Here is a tiny trained network, its code and every weight. The questions are about switching its units off for an input and a target symbol, where a switched-off unit gives its printed mean instead of its output.

import numpy as np


def w(rows, s, z=0):
    codes = np.array(rows[::2]) - 128.0
    scale = np.full(codes.shape[1], s)
    scale[-1] = z or s
    return codes * scale


def f(y):
    return y / 2 * (1 + np.tanh(0.7978845608 * (y + 0.044715 * y**3)))


def softmax(a):
    e = np.exp(a - a.max(-1, keepdims=True))
    return e / e.sum(-1, keepdims=True)


def log_softmax(a):
    a = a - a.max(-1, keepdims=True)
    return a - np.log(np.exp(a).sum(-1, keepdims=True))


def net(x, mask):
    ids = ['ΓΔΛαεζμπσψω'.index(c) for c in x.split()]
    T = len(ids)
    res = E[ids] + P[:T]
    r = res
    for j in range(2):
        rows = slice(3 * j, 3 * j + 3)
        q, k, v = (r @ M[0][rows].T for M in (Q, K, V))
        z = softmax(np.where(np.tri(T) > 0, q @ k.T / 3**0.5, -1e9)) @ v
        o = O[0][rows]
        res = res + np.where(mask[j], z, o[:, -1]) @ o[:, :-1]
    y = f(res @ A[0][:, :-1].T + A[0][:, -1])
    res = res + np.where(mask[2:18], y, B[0][:, -1]) @ B[0][:, :-1]
    return log_softmax(res[-1] @ U[:, :-1].T + U[:, -1])


Q, K, V, O, A, B = {}, {}, {}, {}, {}, {}
E = w([
[81,191,145],'Γ',
[71,192,107],'Δ',
[139,227,110],'Λ',
[15,32,101],'α',
[13,177,128],'ε',
[174,180,10],'ζ',
[180,214,81],'μ',
[29,125,166],'π',
[108,153,114],'σ',
[3,195,81],'ψ',
[84,225,75],'ω',
],0.004)
P = w([
[93,184,168],'0',
[107,124,56],'1',
[87,118,25],'2',
[81,125,2],'3',
[117,135,102],'4',
[113,128,92],'5',
[106,137,97],'6',
[103,141,98],'7',
[105,129,71],'8',
[103,135,75],'9',
[106,145,74],'10',
],0.008)
Q[0] = w([
[162,116,148],'head 0',
[82,172,83],'head 0',
[116,158,105],'head 0',
[174,113,171],'head 1',
[97,125,98],'head 1',
[251,24,230],'head 1',
],0.021)
K[0] = w([
[158,99,132],'head 0',
[97,189,142],'head 0',
[132,146,143],'head 0',
[154,91,94],'head 1',
[116,135,158],'head 1',
[194,4,84],'head 1',
],0.027)
V[0] = w([
[76,177,197],'head 0',
[99,119,140],'head 0',
[187,182,125],'head 0',
[108,87,146],'head 1',
[220,210,146],'head 1',
[134,152,2],'head 1',
],0.025)
O[0] = w([
[160,77,42,253],'head 0',
[152,141,115,167],'head 0',
[69,75,134,85],'head 0',
[169,170,132,92],'head 1',
[57,47,228,127],'head 1',
[6,121,51,55],'head 1',
],0.021,0.0054)
A[0] = w([
[121,166,168,110],'neuron 0',
[122,166,167,108],'neuron 1',
[91,71,106,81],'neuron 2',
[121,167,168,117],'neuron 3',
[45,217,226,106],'neuron 4',
[41,112,77,102],'neuron 5',
[126,149,157,5],'neuron 6',
[122,160,160,53],'neuron 7',
[155,121,79,27],'neuron 8',
[101,55,57,196],'neuron 9',
[131,147,170,120],'neuron 10',
[89,43,111,22],'neuron 11',
[2,151,175,86],'neuron 12',
[193,41,176,211],'neuron 13',
[122,161,162,72],'neuron 14',
[90,64,198,15],'neuron 15',
],0.0091,0.0023)
B[0] = w([
[157,211,107,115],'neuron 0',
[161,210,92,115],'neuron 1',
[73,206,138,186],'neuron 2',
[156,210,109,115],'neuron 3',
[3,129,111,131],'neuron 4',
[209,231,136,200],'neuron 5',
[161,190,99,111],'neuron 6',
[172,199,92,113],'neuron 7',
[145,90,58,207],'neuron 8',
[57,83,94,239],'neuron 9',
[154,176,92,118],'neuron 10',
[54,234,153,207],'neuron 11',
[235,42,105,186],'neuron 12',
[134,97,235,254],'neuron 13',
[164,194,97,113],'neuron 14',
[224,158,132,178],'neuron 15',
],0.021,0.0084)
U = w([
[253,109,122,120],'Γ',
[124,114,19,67],'Δ',
[161,48,121,228],'Λ',
[84,209,92,102],'α',
[110,176,217,73],'ε',
[63,39,65,60],'ζ',
[68,34,222,92],'μ',
[46,163,159,146],'π',
[37,89,127,138],'σ',
[147,203,154,118],'ψ',
[37,69,156,253],'ω',
],0.0034,0.0048)

Each question gives the input, a string of symbols that net reads in full, and the target symbol t.
The units are the heads (3 rows each of Q, K, V and O) and the neurons (one row each of A and B). Each row of codes is followed by its name. A weight is (code - 128) times the scale printed after its matrix; where a second scale follows, it is the last column's (O, A, B and U).
mask holds one flag per unit, heads first, then neurons. A switched-off unit (its flag False) gives its mean, the last column of its rows in O or B, instead of its output. The means were averaged over made-up inputs and are rounded, as every weight is.
A unit's drop is (log p(t) with every unit on - log p(t) with that unit switched off) / (log p(t) with every unit on - log p(t) with every unit switched off).
The circuit of an input: a set's keep is (log p(t) with only the set's units on - log p(t) with every unit switched off) / (log p(t) with every unit on - log p(t) with every unit switched off). Starting from the 12 units with the biggest drops (on a tie, the unit counted first), units are removed one at a time, each time the one whose removal leaves the highest keep (on an exact tie, the one counted first), for as long as the keep stays at least 0.8.
units of the circuit, in order: the units of the circuit, biggest drop first
most important unit: the unit with the biggest drop
top k neurons: the k neurons with the biggest drops, biggest first
heads that matter: for each layer, one digit per head in row order, 1 if its drop is at least 0.15 and else 0, layers parted by /
input ζ π μ μ, target α: top 2 neurons : neuron 11; neuron 5
input ζ π π π, target α: top 3 neurons : neuron 11; neuron 5; neuron 2
input ζ Γ Γ Γ, target α: heads that matter : 01
input π α α π Λ α Γ Γ ζ, target Γ: units of the circuit, in order : head 1
input Γ Γ π ζ, target ω: heads that matter : 11
input ζ π μ Γ Λ Λ Γ Γ Δ, target α: top 4 neurons : neuron 5; neuron 11; neuron 2; neuron 13
input π ε Γ Δ α α Γ Γ, target Γ: units of the circuit, in order : head 1; neuron 9
input α ψ Γ α ε Γ α ψ, target Δ: units of the circuit, in order : head 1; neuron 13
input Λ α π ψ π ω Λ ψ, target ε: units of the circuit, in order : head 1; neuron 11; neuron 15; neuron 8
input Γ ζ π ζ μ α Δ π α Λ, target μ: units of the circuit, in order : head 1; neuron 13
input Γ Γ α σ Γ Δ, target μ: units of the circuit, in order : head 1; neuron 13; neuron 5
input μ σ π Γ π Λ μ μ α Λ Λ, target ψ: units of the circuit, in order : head 1; neuron 5; neuron 11; neuron 15
input α π σ α α, target Δ: units of the circuit, in order : head 1; neuron 8
input Γ π Δ α α ω π π Γ, target μ: most important unit : head 1
input μ ψ Γ, target ψ: units of the circuit, in order : head 1; neuron 11; neuron 15; neuron 5
input π π π Λ ε π ζ π π ζ π, target Γ: top 3 neurons : neuron 9; neuron 11; neuron 2
input ζ Γ π π Γ μ, target α: units of the circuit, in order : neuron 5; head 1
input ω Γ Γ, target α: top 2 neurons : neuron 5; neuron 11
input ζ π ε ζ, target ψ: top 3 neurons : neuron 5; neuron 12; neuron 11
input Γ Λ π Δ μ σ α ψ π, target μ: units of the circuit, in order : head 1; neuron 5; neuron 13
input Λ ζ Γ σ, target ε: top 2 neurons : neuron 11; neuron 15
input μ π σ Λ, target ψ: top 3 neurons : neuron 11; neuron 15; neuron 5
